Below is a small trained network, with its code and all its weights. Each question gives an input and a target symbol and asks what happens when units are switched off, that is, made to give their printed mean instead of their output.

import numpy as np


def w(rows, s, z=0):
    codes = np.array(rows[::2]) - 128.0
    scale = np.full(codes.shape[1], s)
    scale[-1] = z or s
    return codes * scale


def f(y):
    return y / 2 * (1 + np.tanh(0.7978845608 * (y + 0.044715 * y**3)))


def softmax(a):
    e = np.exp(a - a.max(-1, keepdims=True))
    return e / e.sum(-1, keepdims=True)


def log_softmax(a):
    a = a - a.max(-1, keepdims=True)
    return a - np.log(np.exp(a).sum(-1, keepdims=True))


def net(x, mask):
    ids = ['ΓΔΣΦαηθμξτω'.index(c) for c in x.split()]
    T = len(ids)
    res = E[ids] + P[:T]
    r = res
    for j in range(2):
        rows = slice(3 * j, 3 * j + 3)
        q, k, v = (r @ M[0][rows].T for M in (Q, K, V))
        z = softmax(np.where(np.tri(T) > 0, q @ k.T / 3**0.5, -1e9)) @ v
        o = O[0][rows]
        res = res + np.where(mask[j], z, o[:, -1]) @ o[:, :-1]
    y = f(res @ A[0][:, :-1].T + A[0][:, -1])
    res = res + np.where(mask[2:18], y, B[0][:, -1]) @ B[0][:, :-1]
    return log_softmax(res[-1] @ U[:, :-1].T + U[:, -1])


Q, K, V, O, A, B = {}, {}, {}, {}, {}, {}
E = w([
[127,169,115],'Γ',
[133,111,137],'Δ',
[176,193,128],'Σ',
[153,145,129],'Φ',
[161,149,124],'α',
[157,192,33],'η',
[202,133,157],'θ',
[220,1,43],'μ',
[114,167,47],'ξ',
[95,152,32],'τ',
[161,97,148],'ω',
],0.0049)
P = w([
[91,122,162],'0',
[215,153,56],'1',
[232,162,30],'2',
[228,158,38],'3',
[230,149,66],'4',
[210,129,100],'5',
[218,127,110],'6',
[237,125,136],'7',
[224,103,154],'8',
[235,100,165],'9',
[254,116,180],'10',
],0.0055)
Q[0] = w([
[3,137,145],'h1',
[133,106,45],'h1',
[176,113,112],'h1',
[43,114,130],'h2',
[186,132,58],'h2',
[71,169,142],'h2',
],0.039)
K[0] = w([
[2,189,147],'h1',
[87,116,24],'h1',
[171,100,65],'h1',
[237,132,91],'h2',
[81,180,189],'h2',
[199,109,148],'h2',
],0.028)
V[0] = w([
[124,44,132],'h1',
[176,195,171],'h1',
[111,198,104],'h1',
[63,186,196],'h2',
[224,7,244],'h2',
[236,237,107],'h2',
],0.015)
O[0] = w([
[164,146,76,208],'h1',
[56,125,153,172],'h1',
[122,110,178,11],'h1',
[61,104,198,187],'h2',
[251,20,161,250],'h2',
[189,242,174,132],'h2',
],0.017,0.0018)
A[0] = w([
[107,108,78,102],'n1',
[59,160,215,79],'n2',
[82,188,93,91],'n3',
[116,94,44,77],'n4',
[118,68,146,162],'n5',
[127,160,137,102],'n6',
[128,136,131,123],'n7',
[125,149,156,146],'n8',
[134,146,190,184],'n9',
[126,160,140,110],'n10',
[134,56,244,12],'n11',
[123,155,159,147],'n12',
[131,91,255,255],'n13',
[68,77,103,172],'n14',
[40,74,190,138],'n15',
[73,60,125,162],'n16',
],0.0098,0.0046)
B[0] = w([
[127,169,126,130],'n1',
[159,194,175,151],'n2',
[182,110,159,176],'n3',
[130,189,135,154],'n4',
[137,90,97,180],'n5',
[137,119,147,123],'n6',
[128,128,135,125],'n7',
[117,120,150,130],'n8',
[109,117,162,158],'n9',
[134,118,149,124],'n10',
[254,170,113,193],'n11',
[114,118,158,132],'n12',
[47,77,157,255],'n13',
[109,144,56,147],'n14',
[77,191,68,166],'n15',
[122,118,58,151],'n16',
],0.028,0.0064)
U = w([
[73,163,123,92],'Γ',
[93,115,37,70],'Δ',
[72,136,191,128],'Σ',
[67,114,118,136],'Φ',
[81,126,138,132],'α',
[185,174,202,4],'η',
[180,36,179,209],'θ',
[252,158,72,154],'μ',
[143,179,127,133],'ξ',
[144,197,98,155],'τ',
[161,88,79,147],'ω',
],0.0036)

Each question gives the input, a string of symbols that net reads in full, and the target symbol t.
The units are the heads (3 rows each of Q, K, V and O) and the neurons (one row each of A and B). Each row of codes is followed by its name. A weight is (code - 128) times the scale printed after its matrix; where a second scale follows, it is the last column's (O, A, B and U).
mask holds one flag per unit, heads first, then neurons. A switched-off unit (its flag False) gives its mean, the last column of its rows in O or B, instead of its output. The means were averaged over made-up inputs and are rounded, as every weight is.
A unit's drop is (log p(t) with every unit on - log p(t) with that unit switched off) / (log p(t) with every unit on - log p(t) with every unit switched off).
The circuit of an input: a set's keep is (log p(t) with only the set's units on - log p(t) with every unit switched off) / (log p(t) with every unit on - log p(t) with every unit switched off). Starting from the 12 units with the biggest drops (on a tie, the unit counted first), units are removed one at a time, each time the one whose removal leaves the highest keep (on an exact tie, the one counted first), for as long as the keep stays at least 0.8.
circuit, biggest first: the units of the circuit, biggest drop first
top k neurons: the k neurons with the biggest drops, biggest first
which heads matter: for each layer, one digit per head in row order, 1 if its drop is at least 0.15 and else 0, layers parted by /
drop when u is switched off: that unit's drop, to one decimal
input τ Σ Δ, target τ: which heads matter -> 11
input μ τ Γ τ μ θ ξ, target μ: circuit, biggest first -> h2; n13
input μ θ Γ ξ μ η α Σ Σ, target μ: circuit, biggest first -> h2; n13
input μ η μ Σ Δ, target μ: circuit, biggest first -> h2; n13
input τ θ α θ θ θ, target τ: top neuron -> n2
input τ Δ τ Φ, target τ: top 4 neurons -> n13; n2; n15; n14
input τ α η, target τ: top 3 neurons -> n2; n15; n13
input τ θ η Φ ξ α, target τ: top 2 neurons -> n2; n15
input Δ Σ Σ ω, target Δ: which heads matter -> 11
input Σ Σ Γ θ Σ, target Σ: which heads matter -> 11
input θ τ Φ θ Σ ω Δ ω Σ θ α, target θ: which heads matter -> 01
input μ θ μ θ Δ Φ θ α, target μ: circuit, biggest first -> h2; n13
input η Γ Σ Φ θ η Σ ω ω, target η: top 2 neurons -> n2; n3
input θ Δ θ τ θ Δ τ, target θ: top neuron -> n15
input θ ξ θ Σ ξ ω, target θ: top 2 neurons -> n13; n11
input θ η θ Δ, target θ: top 2 neurons -> n13; n11
input η Δ η η Γ θ θ θ η Γ, target η: top 2 neurons -> n2; n3
input θ θ Δ Δ, target θ: top 2 neurons -> n13; n15
input Δ Δ τ, target Δ: top 3 neurons -> n16; n14; n15
input Δ τ Φ, target Δ: drop when n16 is switched off -> 0.2
input θ ξ ω η Δ θ θ η, target θ: drop when n13 is switched off -> 0.3
input θ Φ τ η Δ Γ, target θ: drop when n12 is switched off -> 0.0
